Each row has a class, written as a number after it.
[ 1.28  0.96  3.90 -0.08  3.55  1.89  0.28  0.26 -0.78 -1.38  3.00 -0.47
 -0.70  1.67 -3.42 -0.94 -2.28  1.35  2.54  1.10 -0.20  1.94 -2.31  0.63
  0.83 -0.91] -> 1
[ 1.66  0.11  1.99 -0.35  0.34  1.83  0.09 -0.16 -0.13 -0.39  1.31 -0.49
 -0.75  0.82 -0.88 -0.75  0.03  0.22  0.58  0.03  0.01  0.75 -1.03 -0.82
  0.09 -0.46] -> 0
[ 0.86 -0.49  3.55 -0.14  4.79  2.47  1.13  0.20 -1.43 -1.87  2.77 -0.45
 -0.66  1.40 -2.41 -0.46 -2.10  2.50  3.09  1.83 -0.30  1.24 -2.62  0.21
  1.07 -0.82] -> 1
[ 3.24  0.57  3.37 -0.72  2.21  4.07 -0.32 -0.05  0.34 -1.91  4.16 -1.44
 -2.04  2.63 -3.20 -1.04  1.59  1.14  2.89  0.47 -0.77  2.78 -3.37  0.16
 -0.04 -1.37] -> 0
[ 1.59  1.18  1.04 -1.07  2.02  2.98 -0.40 -0.37 -0.05 -0.98  3.43  0.27
 -2.54  1.64 -2.84  0.11  2.04  0.39  2.58  0.47 -0.60  2.62 -2.41  0.68
  0.17 -1.80] -> 1
[ 3.23  0.07  3.06 -1.37  2.25  3.31  0.32 -0.66 -2.10 -1.81  3.24 -0.47
 -2.00  2.20 -2.32 -0.56  2.13  0.87  2.39  0.34 -0.51  3.03 -2.74 -0.81
  0.16 -2.00] -> 0
[ 2.73  0.47  3.93  0.79  4.29  2.39  0.16  0.27 -0.66 -2.21  2.88 -2.41
 -0.56  2.03 -2.41 -1.89 -2.23  2.94  2.78  1.15 -0.98  1.84 -2.08  0.72
 -0.26  0.02] -> 1
[ 1.30  0.26  3.41 -0.13  3.83  2.59  0.82 -0.04 -0.50  0.10  2.44 -0.40
 -0.25  1.22 -1.85 -1.31 -2.09  1.37  1.64  1.24 -0.72  1.20 -2.43  0.40
  0.80 -0.55] -> 0
[ 0.83  0.30  3.61 -0.98  3.44  2.69  0.26  0.31 -0.63 -1.71  2.82 -0.02
 -0.91  1.65 -2.18 -0.58 -0.73  1.35  2.31  0.74 -0.56  1.36 -2.50  0.33
  0.42 -0.90] -> 1
[ 1.14 -0.65  2.28  0.14  2.89  2.27 -0.81  0.34 -0.20 -1.43  1.94 -1.34
 -0.82  1.59 -1.09 -0.51  0.31  1.99  2.03  1.52 -0.77  1.56 -2.17  0.18
 -0.53 -0.54] -> 1
[ 0.71  0.23  5.98 -1.11  5.67  3.40  0.91  0.73 -1.87 -1.90  3.15  0.92
 -0.35  1.71 -2.39 -1.33 -2.84  1.25  3.14  2.65 -0.79  0.61 -3.22 -1.07
  2.32 -0.82] -> 0
[-0.32  0.93  2.75  0.38  4.05  1.52 -0.55  0.15 -1.24 -0.84  3.13  0.12
 -0.74  0.87 -2.63 -0.22 -1.15  1.51  2.57  0.66 -0.13  1.60 -1.97  1.22
  3.48 -0.84] -> 1
[ 1.36 -0.19  4.66 -0.01  6.33  4.02  1.49  0.82 -1.44 -1.96  4.44 -0.44
 -1.55  1.87 -3.70 -0.31 -1.22  2.64  4.11  2.06 -0.14  3.80 -3.96  0.32
  0.01 -0.51] -> 0
[ 2.79 -0.56  0.73  1.07  1.13  2.19 -0.34 -0.30  0.68 -0.76  1.45 -3.18
 -2.31  1.67 -0.72  0.59  4.20  2.00  1.86  0.04 -0.30  2.12 -1.98 -0.17
 -3.42 -1.30] -> 1
[ 0.76 -0.06  1.24  0.09  2.80  3.20 -0.73 -0.36  0.64 -1.34  3.24 -1.14
 -1.87  2.09 -2.52 -0.60  1.67  1.24  2.73  0.04 -1.35  2.62 -1.42  0.89
 -0.83 -1.60] -> 1
[ 2.41 -0.20  5.39 -2.20  2.90  4.84  0.75  0.16 -0.95 -1.00  3.96  0.24
 -1.63  2.58 -2.68 -1.56  0.22  0.27  2.30  1.69 -1.22  2.38 -3.14 -1.22
  1.51 -1.85] -> 0
[-1.16  1.10  2.33  0.55  5.28  1.19 -0.04  0.29 -1.39 -0.76  2.17  0.38
 -0.30  0.64 -2.50 -0.21 -2.52  0.56  2.51  0.71 -0.08  0.85 -1.74  2.05
  0.87 -0.77] -> 1
[ 1.55  0.86  2.32 -0.93  1.51  2.87  0.28 -0.40  0.08 -1.15  2.73  0.23
 -0.93  2.19 -2.48 -0.51  0.36  1.35  2.43  0.02 -0.63  1.54 -2.08  0.35
 -0.34 -1.12] -> 1
[ 0.74  0.64  5.55  0.02  5.78  2.68  0.87  1.03 -1.68 -2.70  3.45  0.91
 -0.11  1.91 -3.14 -1.84 -3.79  2.10  3.27  1.87 -3.31  1.25 -3.29  0.33
  1.84 -0.83] -> 1
[ 2.24 -0.27  4.94 -2.33  2.01  4.17  0.45  0.12 -0.29 -1.37  2.76  0.46
 -0.99  2.66 -2.05 -1.90 -0.11  0.31  1.12  1.55  0.00  1.05 -3.41 -1.52
  2.21 -1.54] -> 0
